Questions about the row below.
1) Find the 3rd entry from the left.
2) Find the entry just right of the largest entry.
3) Find the first entry from the left.
4) Find the second entry from the left.
5) Find the first entry from the right.
6) Find the third entry from the end.
[106,  71, 113, 101, 116,  83,  58,  73,  51,  81, 113, 101, 113,  66]
1) 113
2) 83
3) 106
4) 71
5) 66
6) 101

Questions about the array below.
1) Read off the third entry in reading order.
2) Read off the largest entry.
3) Read off the entry just right of the largest entry.
array([[ 86, 100, 117, 102, 111, 103,  99,  95, 104, 110, 100, 111, 141,
         98,  98],
       [ 88, 105, 102,  82, 103, 103,  97, 103, 107,  93,  99, 102,  98,
        115,  91],
       [100,  99,  78,  54, 107,  96,  95, 104, 112,  76,  97, 108, 125,
        108,  93],
       [ 98,  96, 111, 148,  99, 104, 103, 109, 109,  98, 103, 100,  96,
         85, 100],
       [114, 106,  78,  54,  95,  96, 100, 109, 105, 116, 100, 105, 151,
         87,  91],
       [ 94,  96, 116, 121,  94, 103,  92,  98, 115,  93,  99, 100,  95,
         82, 107],
       [ 97,  98, 128, 103, 100,  98,  97,  96, 115,  97,  97, 102, 102,
        109, 102],
       [ 94, 102,  99, 101, 100, 100, 103, 105, 107, 105,  98,  94, 139,
        102,  93],
       [117, 108, 118,  63, 104, 100, 106, 103, 104,  91,  96,  97,  93,
        102,  86],
       [ 87, 100,  84,  55, 104, 100,  89, 100,  86,  89, 103,  77,  80,
         87, 109],
       [109,  97, 110, 124, 112,  99,  98,  99, 100,  88,  99,  97,  80,
        109, 104],
       [108, 100, 101, 132, 101,  98, 106,  90,  85,  93, 100, 100, 128,
        101, 115]])
1) 117
2) 151
3) 87

Read these off the table that follows. Rows and columns are numbered from 0.
1) Find the bottom-right entry.
2) Find the entry directly above 51.
3) Find the entry at row 1, column 0.
4) Find the entry at row 2, column 0.
5) Find the entry at row 0, column 0.
6) Find the top entry of the column that holds the largest entry.
7) Find the entry at row 0, column 2.
8) Find the entry at row 2, column 1.
array([[ 68,  64, 101, 101,  95,  99,  98, 101, 102, 100, 100],
       [ 92,  72,  98, 106,  95, 102,  97,  92, 102, 106, 104],
       [ 98,  95,  96,  99,  51,  98,  95, 101,  96, 100, 102],
       [ 80,  64, 104,  99,  95, 100, 103, 101,  97, 100, 106],
       [ 98,  95,  93, 109,  95, 102, 101,  98, 107, 146, 100]])
1) 100
2) 95
3) 92
4) 98
5) 68
6) 100
7) 101
8) 95
